[[127 123 120]
 [154 131 128]]
:
[[154 131 128]]

[[138 103 128 127 140 123 141]
 [114 142 135 127 143 137 118]
 [120 131 126 124 130 123 158]
 [141 111 122 131 144 141 155]]
:
[[114 142 135 127 143 137 118]
 [141 111 122 131 144 141 155]]

[[126 124 124 120 119 111 113 141 129 135 144 118 140 114 130]
 [133 113 141 138 133 123 123 130 127 122 120 128 140 120 121]
 [133 144 109 125 131 133 108 145 152 139 135 110 108 152 139]]
:
[[133 113 141 138 133 123 123 130 127 122 120 128 140 120 121]]

[[144 138 122 123 128 135 130]
 [136 127 126 122 115 131 122]
 [116 125 130 121 154 130 112]
 [137 138 125 123 130 127 124]
 [140 122 127 127 130 129 119]
 [128 125 129 127 131 136 133]
 [113 122 133 116 125 129 120]
 [113 130 127 129 128 132 119]
 [119 139 138 128 123 128 117]
 [142 126 128 130 108 128 133]
 [120 123 129 128 142 127 132]]
:
[[136 127 126 122 115 131 122]
 [137 138 125 123 130 127 124]
 [128 125 129 127 131 136 133]
 [113 130 127 129 128 132 119]
 [142 126 128 130 108 128 133]]

[[133 138 130 117]
 [145 128 112 141]
 [135 142 128 135]
 [134 152 109 140]]
:
[[145 128 112 141]
 [134 152 109 140]]

[[147 149]
 [128 151]
 [114 140]
 [154 128]
 [104 103]
 [156 152]
 [103 143]
 [132 108]
 [104 153]
 [151 135]]
:
[[128 151]
 [154 128]
 [156 152]
 [132 108]
 [151 135]]

[[127 129 127 130 129 130 131 109 125 140]
 [135 132 133 131 129 130 156 134 133 128]]
:
[[135 132 133 131 129 130 156 134 133 128]]

[[145 125 123 129 112 111 156 146]
 [129 129 134 125 117 126 126 130]]
:
[[129 129 134 125 117 126 126 130]]
---
[[104 124 112]
 [142 127 116]]
:
[112 127]

[[127 105 137]
 [128 108 140]]
:
[137 108]

[[117 136 117 104]
 [142 137 148 127]
 [100 122 131 119]]
:
[104 148 122]

[[156 136 142]
 [135 145 125]
 [150 139 102]]
:
[142 145 150]

[[100 141 117 129 126]
 [152 120 136 128 131]
 [144 125 133 128 131]
 [127 137 125 130 133]
 [138 126 131 128 130]]
:
[126 128 133 137 138]

[[132 119 139 158]
 [133 142 143 148]]
:
[158 143]

[[112 116 120 106 154]
 [116 115 143 141 115]
 [120 116 126 142 116]
 [110 118 118 106 156]
 [147 129 117 128 137]]
:
[154 141 126 118 147]

[[132 134]
 [124 105]
 [118 127]
 [131 114]]
:
[134 124]

[[142 135 130 135]
 [136 140 132 151]]
:
[135 132]
---
[[100 128]
 [103 129]]
:
[[128 100]
 [129 103]]

[[122 133 120 115 124 120 117 116 122]
 [112 111 118 121 108 127 155 117 146]
 [120 139 116 112 122 118 116 113 123]]
:
[[122 122 133 120 115 124 120 117 116]
 [146 112 111 118 121 108 127 155 117]
 [123 120 139 116 112 122 118 116 113]]

[[151 138 140 106 137 151 141 132 131 141 138 126]
 [140 132 124 122 126 144 127 124 134 139 143 132]
 [124 131 124 124 128 125 122 125 141 125 138 127]
 [121 115 128 104 112 119 132 124 139 116 136 117]
 [122 131 123 131 127 126 125 124 147 124 145 127]
 [114 136 123 124 148 119 112 115 137 116 125 120]
 [139 132 119 135 129 138 124 130 111 143 122 136]]
:
[[126 151 138 140 106 137 151 141 132 131 141 138]
 [132 140 132 124 122 126 144 127 124 134 139 143]
 [127 124 131 124 124 128 125 122 125 141 125 138]
 [117 121 115 128 104 112 119 132 124 139 116 136]
 [127 122 131 123 131 127 126 125 124 147 124 145]
 [120 114 136 123 124 148 119 112 115 137 116 125]
 [136 139 132 119 135 129 138 124 130 111 143 122]]

[[111 116 137 119 145 128 137]
 [105 117 138 124 151 120 134]
 [111 115 143 126 148 110 135]
 [110 120 143 125 149 108 135]
 [121 114 129 138 143 114 127]
 [118 116 134 133 144 114 130]]
:
[[137 111 116 137 119 145 128]
 [134 105 117 138 124 151 120]
 [135 111 115 143 126 148 110]
 [135 110 120 143 125 149 108]
 [127 121 114 129 138 143 114]
 [130 118 116 134 133 144 114]]

[[139 134 133 131]
 [136 138 121 119]
 [132 131 131 146]
 [138 130 130 131]
 [133 126 127 119]
 [150 129 131 124]
 [138 126 124 110]
 [111 136 122 129]]
:
[[131 139 134 133]
 [119 136 138 121]
 [146 132 131 131]
 [131 138 130 130]
 [119 133 126 127]
 [124 150 129 131]
 [110 138 126 124]
 [129 111 136 122]]

[[101 112 109 156 157]
 [151 116  99 120 133]
 [ 98 121 117 143 145]]
:
[[157 101 112 109 156]
 [133 151 116  99 120]
 [145  98 121 117 143]]

[[129 122]
 [122 131]
 [149 125]]
:
[[122 129]
 [131 122]
 [125 149]]
